Here is a tiny trained network, its code and every weight. The questions are about switching its units off for an input and a target symbol, where a switched-off unit gives its printed mean instead of its output.

import numpy as np


def w(rows, s, z=0):
    codes = np.array(rows[::2]) - 128.0
    scale = np.full(codes.shape[1], s)
    scale[-1] = z or s
    return codes * scale


def norm(h):
    return h / np.sqrt((h * h).mean(-1, keepdims=True) + 1e-5)


def f(y):
    return y / 2 * (1 + np.tanh(0.7978845608 * (y + 0.044715 * y**3)))


def softmax(a):
    e = np.exp(a - a.max(-1, keepdims=True))
    return e / e.sum(-1, keepdims=True)


def log_softmax(a):
    a = a - a.max(-1, keepdims=True)
    return a - np.log(np.exp(a).sum(-1, keepdims=True))


def net(x, mask):
    ids = ['ΘΠαγδεζλσφ'.index(c) for c in x.split()]
    T = len(ids)
    res = E[ids] + P[:T]
    q, k, v = (norm(res) @ M[0].T for M in (Q, K, V))
    z = softmax(np.where(np.tri(T) > 0, q @ k.T / 2**0.5, -1e9)) @ v
    res = res + np.where(mask[0], z, O[0][:, -1]) @ O[0][:, :-1]
    y = f(norm(res) @ A[0][:, :-1].T + A[0][:, -1])
    res = res + np.where(mask[1:9], y, B[0][:, -1]) @ B[0][:, :-1]
    return log_softmax(norm(res)[-1] @ U[:, :-1].T + U[:, -1])


Q, K, V, O, A, B = {}, {}, {}, {}, {}, {}
E = w([
[186,102,145,89,147,114,248,87,88,67,165,125],'Θ',
[208,169,151,154,131,115,131,86,106,119,44,55],'Π',
[113,96,61,103,103,106,170,173,161,192,155,144],'α',
[128,165,136,231,44,119,118,163,72,118,113,27],'γ',
[139,153,59,198,104,80,91,110,118,178,133,81],'δ',
[142,78,148,162,88,152,104,161,240,137,139,117],'ε',
[118,49,194,78,98,188,207,4,109,127,124,143],'ζ',
[99,152,135,187,165,65,179,130,214,173,177,118],'λ',
[99,102,128,169,179,219,129,202,145,205,134,94],'σ',
[36,109,138,93,109,152,136,146,108,49,114,47],'φ',
],0.021)
P = w([
[190,9,207,73,142,78,128,167,141,136,112,25],'0',
[159,148,175,55,85,107,144,165,122,142,160,72],'1',
[137,185,158,82,110,118,157,159,145,132,157,105],'2',
[107,165,121,105,100,119,164,153,145,119,143,145],'3',
[96,158,102,126,121,144,130,115,161,109,166,157],'4',
[81,143,77,146,110,166,127,103,158,84,160,190],'5',
[34,139,49,175,105,183,116,74,172,78,147,211],'6',
],0.011)
Q[0] = w([
[187,193,56,173,41,2,65,63,47,89,101,39],'H1',
[128,109,58,197,38,153,133,146,233,203,177,85],'H1',
],0.0058)
K[0] = w([
[231,150,121,167,124,88,104,156,79,191,91,72],'H1',
[2,135,69,201,158,173,107,109,130,140,160,119],'H1',
],0.0085)
V[0] = w([
[39,145,78,205,152,254,102,177,96,184,96,131],'H1',
[33,127,128,33,100,147,75,181,110,56,111,90],'H1',
],0.0074)
O[0] = w([
[154,143,220,61,154,74,123,185,118,152,138,56,255],'H1',
[168,171,84,189,123,1,103,158,129,112,252,142,198],'H1',
],0.0087,0.00075)
A[0] = w([
[155,91,150,197,129,118,107,131,154,131,128,141,1],'N1',
[97,121,122,188,115,136,96,96,137,131,74,140,132],'N2',
[109,247,144,155,129,115,79,161,137,111,184,198,44],'N3',
[83,121,147,11,128,200,211,99,103,118,123,146,115],'N4',
[125,107,200,52,102,157,147,91,67,75,48,69,121],'N5',
[228,121,142,162,163,57,157,118,140,166,144,163,121],'N6',
[164,116,216,45,154,116,149,165,148,160,99,121,101],'N7',
[106,116,86,150,124,188,118,86,152,191,78,219,67],'N8',
],0.014,0.0099)
B[0] = w([
[141,169,116,121,100,130,115,185,183,142,170,165,129],'N1',
[141,138,140,153,124,88,130,129,121,56,175,131,197],'N2',
[126,180,116,166,113,152,136,113,90,127,178,248,158],'N3',
[157,116,170,128,117,82,77,102,150,130,142,87,254],'N4',
[132,118,125,113,115,83,26,84,157,98,150,72,237],'N5',
[152,146,157,174,125,111,8,107,59,161,77,117,161],'N6',
[95,130,107,142,228,229,145,62,96,170,149,142,226],'N7',
[61,214,111,134,115,137,179,156,77,44,138,205,199],'N8',
],0.015,0.0081)
U = w([
[186,70,173,115,135,24,115,100,97,113,148,3,212],'Θ',
[55,186,154,108,69,173,231,126,62,56,168,120,148],'Π',
[140,179,122,182,149,126,52,125,56,168,173,239,38],'α',
[125,116,131,119,139,128,136,140,100,146,131,134,4],'γ',
[82,44,65,117,114,94,131,136,90,182,30,155,193],'δ',
[145,158,90,76,133,135,129,173,160,142,154,137,37],'ε',
[212,95,140,110,118,129,159,187,249,185,148,143,137],'ζ',
[109,127,118,132,195,200,173,71,122,214,131,75,220],'λ',
[140,122,121,96,141,91,144,141,124,171,115,130,45],'σ',
[156,110,142,129,156,116,132,158,114,141,109,121,12],'φ',
],0.0056,0.0034)

Each question gives the input, a string of symbols that net reads in full, and the target symbol t.
The units are the heads (2 rows each of Q, K, V and O) and the neurons (one row each of A and B). Each row of codes is followed by its name. A weight is (code - 128) times the scale printed after its matrix; where a second scale follows, it is the last column's (O, A, B and U).
mask holds one flag per unit, heads first, then neurons. A switched-off unit (its flag False) gives its mean, the last column of its rows in O or B, instead of its output. The means were averaged over made-up inputs and are rounded, as every weight is.
A unit's drop is (log p(t) with every unit on - log p(t) with that unit switched off) / (log p(t) with every unit on - log p(t) with every unit switched off).
The circuit of an input: a set's keep is (log p(t) with only the set's units on - log p(t) with every unit switched off) / (log p(t) with every unit on - log p(t) with every unit switched off). Starting from all 9 units, units are removed one at a time, each time the one whose removal leaves the highest keep (on an exact tie, the one counted first), for as long as the keep stays at least 0.8.
circuit, biggest first: the units of the circuit, biggest drop first
unit that matters most: the unit with the biggest drop
k most important neurons: the k neurons with the biggest drops, biggest first
drop when u is switched off: that unit's drop, to one decimal
input λ λ ε, target Π: circuit, biggest first => H1, N8
input σ Θ σ λ ζ ε, target Π: circuit, biggest first => N8, N4, N5
input σ Π α, target λ: circuit, biggest first => N7, H1
input ζ φ ε φ λ ε Θ, target Θ: 2 most important neurons => N4, N7
input σ λ φ ζ φ δ ε, target α: 2 most important neurons => N3, N6
input Π σ σ ε δ, target Θ: most important neuron => N7
input Θ σ λ ε, target λ: circuit, biggest first => H1, N7
input ε λ α, target Π: circuit, biggest first => H1, N8
input Θ γ ε α, target ζ: circuit, biggest first => N7, N5, N8
input Π Π γ ζ γ δ, target Θ: 4 most important neurons => N8, N7, N3, N2
input α ε ε, target ζ: 3 most important neurons => N7, N8, N5
input Θ Π ζ ε φ λ, target α: 2 most important neurons => N3, N6
input ε δ δ, target Π: 3 most important neurons => N4, N5, N6
input δ σ δ ζ, target Θ: unit that matters most => N4
input σ σ φ α, target α: circuit, biggest first => H1, N3, N6
input φ Θ α, target α: 2 most important neurons => N6, N3
input Π ε ε Π, target Π: drop when N4 is switched off => 0.1
input ε σ σ φ δ λ, target α: drop when N3 is switched off => 0.6
input σ φ Π σ, target α: drop when N3 is switched off => 0.6
input ε φ ε, target α: drop when N3 is switched off => 0.3
input δ σ ε, target λ: unit that matters most => N7
